-46 -19 -30 -7 -22 -25 25 -16 1 61 -8 -51
17 -7 -12 -28 -9 50 -9 -8 -8 -23 5 -26
-4 -32 -48 4 11 5 -32 -8 -17 -6 -8 24
38 55 42 4 11 -25 25 24 28 11 32 12
->
-46 -19 -30 -7 -22 -25 25 -16 1 61 -8 -51
-4 -32 -48 4 11 5 -32 -8 -17 -6 -8 24
17 -7 -12 -28 -9 50 -9 -8 -8 -23 5 -26
38 55 42 4 11 -25 25 24 28 11 32 12

-1 -26 5 33 1 -55 -35
-34 -35 -16 39 -29 -6 -14
-44 -34 -26 37 -28 5 -14
-55 -10 -38 -12 -4 16 -38
-32 -14 -20 18 -34 44 25
42 -1 28 27 -12 -6 43
->
-55 -10 -38 -12 -4 16 -38
-44 -34 -26 37 -28 5 -14
-34 -35 -16 39 -29 -6 -14
-32 -14 -20 18 -34 44 25
-1 -26 5 33 1 -55 -35
42 -1 28 27 -12 -6 43

59 24 46 -18 9 -23 4 19 -16
10 6 -30 18 -28 61 18 -13 9
-54 -21 -15 -37 -22 8 37 9 4
-24 3 -37 8 -59 -17 22 9 -8
58 -12 17 8 -20 -3 -23 -3 11
-32 7 25 -12 -24 7 -21 12 9
->
-54 -21 -15 -37 -22 8 37 9 4
-32 7 25 -12 -24 7 -21 12 9
-24 3 -37 8 -59 -17 22 9 -8
10 6 -30 18 -28 61 18 -13 9
58 -12 17 8 -20 -3 -23 -3 11
59 24 46 -18 9 -23 4 19 -16

19 -1 -15 17 6 -43 -18 1 32 30 12 15 -14
-15 -5 4 15 -29 -32 66 -3 -57 18 9 4 -8
-1 -6 23 21 -26 -46 -10 -37 -4 12 15 21 39
6 -5 -1 24 -11 13 3 -29 13 34 44 2 17
->
-15 -5 4 15 -29 -32 66 -3 -57 18 9 4 -8
-1 -6 23 21 -26 -46 -10 -37 -4 12 15 21 39
6 -5 -1 24 -11 13 3 -29 13 34 44 2 17
19 -1 -15 17 6 -43 -18 1 32 30 12 15 -14

0 47 31 42 1 19
19 24 25 -12 0 48
1 0 0 0 0 0
21 0 -1 1 -22 1
-1 -1 0 -2 -1 2
->
-1 -1 0 -2 -1 2
0 47 31 42 1 19
1 0 0 0 0 0
19 24 25 -12 0 48
21 0 -1 1 -22 1

3 -27 35 -19 19 50 13 -42 -29 -43
34 -3 -19 16 -22 -17 5 -50 14 47
39 39 -45 -7 5 51 2 -45 -12 12
16 -36 44 -38 -26 -34 -9 32 -26 -25
-34 -43 31 42 -18 52 -15 -28 14 -13
52 -46 22 -14 -32 -3 -14 -27 -41 -16
-11 -25 30 -30 -47 56 -45 -23 -17 -17
->
-34 -43 31 42 -18 52 -15 -28 14 -13
-11 -25 30 -30 -47 56 -45 -23 -17 -17
3 -27 35 -19 19 50 13 -42 -29 -43
16 -36 44 -38 -26 -34 -9 32 -26 -25
34 -3 -19 16 -22 -17 5 -50 14 47
39 39 -45 -7 5 51 2 -45 -12 12
52 -46 22 -14 -32 -3 -14 -27 -41 -16

5 -8 -47 54 6 -38 -32 -61 62 -21 52 54 59 31 -21
-63 -62 -49 -22 -65 -27 23 23 -24 -12 58 1 62 29 56
47 -30 -3 57 -56 5 -51 -59 20 -21 37 -47 -14 3 62
->
-63 -62 -49 -22 -65 -27 23 23 -24 -12 58 1 62 29 56
5 -8 -47 54 6 -38 -32 -61 62 -21 52 54 59 31 -21
47 -30 -3 57 -56 5 -51 -59 20 -21 37 -47 -14 3 62

7 46
24 -12
-2 49
->
-2 49
7 46
24 -12

64 -33 11
34 13 8
->
34 13 8
64 -33 11
---
48 -38 50
-52 57 33
13 -27 -14
43 -66 1
->
48 57 -14

28 -1 47
16 -5 27
-1 -8 21
->
28 -5 21

0 -27 -10 36 4
-6 -41 62 -7 -18
-5 28 -3 2 1
->
0 -41 -3

-39 29 -40 22
-24 -37 29 8
7 61 -2 2
22 67 17 20
->
-39 -37 -2 20

31 46 39 -5
39 5 43 -3
37 33 43 -4
48 14 44 -6
->
31 5 43 -6

-16 28
35 -6
38 10
26 -49
-21 15
->
-16 -6

-4 -49 -8 -1
15 -29 9 -9
14 -1 3 -8
->
-4 -29 3

-41 -37 1 27
-1 19 -63 -40
27 38 -48 -44
-55 -42 -8 19
16 1 22 12
->
-41 19 -48 19

-22 28 27 1 59
-18 44 0 -37 59
3 62 63 -22 44
-30 12 32 23 63
->
-22 44 63 23
---
-2 18 -7 -4 -19 0 35 30 14 -26 -3 -13 -67 -9 4 -40
-2 57 -6 -3 -3 1 -19 -7 26 -1 0 -15 25 -7 -55 29
-3 48 -8 -4 24 0 -37 26 23 -9 -2 -14 42 -8 -35 -27
-2 -46 -4 -3 26 0 -45 -11 -28 7 0 -3 51 -5 35 30
->
-2 57 -6 -3 -3 1 -19 -7 26 -1 0 -15 25 -7 -55 29
-3 48 -8 -4 24 0 -37 26 23 -9 -2 -14 42 -8 -35 -27
-2 18 -7 -4 -19 0 35 30 14 -26 -3 -13 -67 -9 4 -40
-2 -46 -4 -3 26 0 -45 -11 -28 7 0 -3 51 -5 35 30

-8 -10 34 25 -32 -17 47 -9 -20 -2 -2
48 51 -17 13 5 -21 5 26 -9 -4 -17
-21 -18 -24 13 28 -13 -30 31 47 9 -8
-28 -20 -15 9 26 41 33 3 -22 11 -38
49 6 -31 9 -20 5 0 15 -27 -38 -29
18 -12 -39 11 -8 -37 36 -22 10 -15 -44
->
48 51 -17 13 5 -21 5 26 -9 -4 -17
49 6 -31 9 -20 5 0 15 -27 -38 -29
-8 -10 34 25 -32 -17 47 -9 -20 -2 -2
18 -12 -39 11 -8 -37 36 -22 10 -15 -44
-21 -18 -24 13 28 -13 -30 31 47 9 -8
-28 -20 -15 9 26 41 33 3 -22 11 -38

-38 -3 5 -12 -27 9 -19 9 -28 7 -8 4 -3
5 -5 -9 13 1 0 24 1 0 -1 -1 -4 -5
30 -8 -11 -18 -10 -1 11 -6 4 -13 -3 9 -1
-11 16 9 -17 -22 1 -18 -2 -3 0 -2 -1 -4
17 -17 -8 24 -1 -3 12 4 7 -1 -7 0 0
27 9 -6 -18 -26 -5 48 2 -8 -9 -6 -7 9
-23 14 0 7 -1 -1 27 -7 -2 0 25 -9 7
->
-11 16 9 -17 -22 1 -18 -2 -3 0 -2 -1 -4
-23 14 0 7 -1 -1 27 -7 -2 0 25 -9 7
27 9 -6 -18 -26 -5 48 2 -8 -9 -6 -7 9
-38 -3 5 -12 -27 9 -19 9 -28 7 -8 4 -3
5 -5 -9 13 1 0 24 1 0 -1 -1 -4 -5
30 -8 -11 -18 -10 -1 11 -6 4 -13 -3 9 -1
17 -17 -8 24 -1 -3 12 4 7 -1 -7 0 0

30 -18 35 37 -18 38 21 -35
27 -14 44 23 -24 35 -1 -33
51 -49 40 36 -14 20 25 -13
24 -16 -44 26 10 -19 39 5
->
27 -14 44 23 -24 35 -1 -33
24 -16 -44 26 10 -19 39 5
30 -18 35 37 -18 38 21 -35
51 -49 40 36 -14 20 25 -13

-47 -65 11 -7 9
-23 -18 -7 30 34
52 33 -2 26 -14
-9 -16 -1 6 4
-49 -61 8 -8 -3
-10 -27 -19 16 -40
->
52 33 -2 26 -14
-9 -16 -1 6 4
-23 -18 -7 30 34
-10 -27 -19 16 -40
-49 -61 8 -8 -3
-47 -65 11 -7 9

-11 -29 34 -9 -59 -32
12 10 34 -11 61 15
->
12 10 34 -11 61 15
-11 -29 34 -9 -59 -32

33 -9 58 -9 -20 4 16 19 21 35 -6 -25 12 0 37
35 29 39 15 15 18 4 24 -1 13 -10 -12 18 11 47
32 35 27 24 20 32 6 23 -8 7 -5 -9 21 12 53
->
32 35 27 24 20 32 6 23 -8 7 -5 -9 21 12 53
35 29 39 15 15 18 4 24 -1 13 -10 -12 18 11 47
33 -9 58 -9 -20 4 16 19 21 35 -6 -25 12 0 37

-62 -12 -30 21 -19 -2 -65 -13 -55 2 1 7
9 -3 -28 19 -15 0 14 -13 -25 2 -3 7
-57 -7 -39 17 -21 -1 -61 -15 -57 0 1 3
->
9 -3 -28 19 -15 0 14 -13 -25 2 -3 7
-57 -7 -39 17 -21 -1 -61 -15 -57 0 1 3
-62 -12 -30 21 -19 -2 -65 -13 -55 2 1 7
---
-35 -6
-3 -48
12 7
->
-6 -3

-43 -54 22
-15 45 -48
17 63 3
43 53 -22
->
22 45 17

0 -20 -60
5 -2 16
-20 44 -18
->
-60 -2 -20

-1 -16
4 -37
7 -48
1 -43
23 -43
->
-16 4

61 -60 -5
5 45 -23
->
-5 45

26 1 -16 -67
-45 -36 29 -46
-25 -30 30 -53
-46 -36 29 -46
->
-67 29 -30 -46
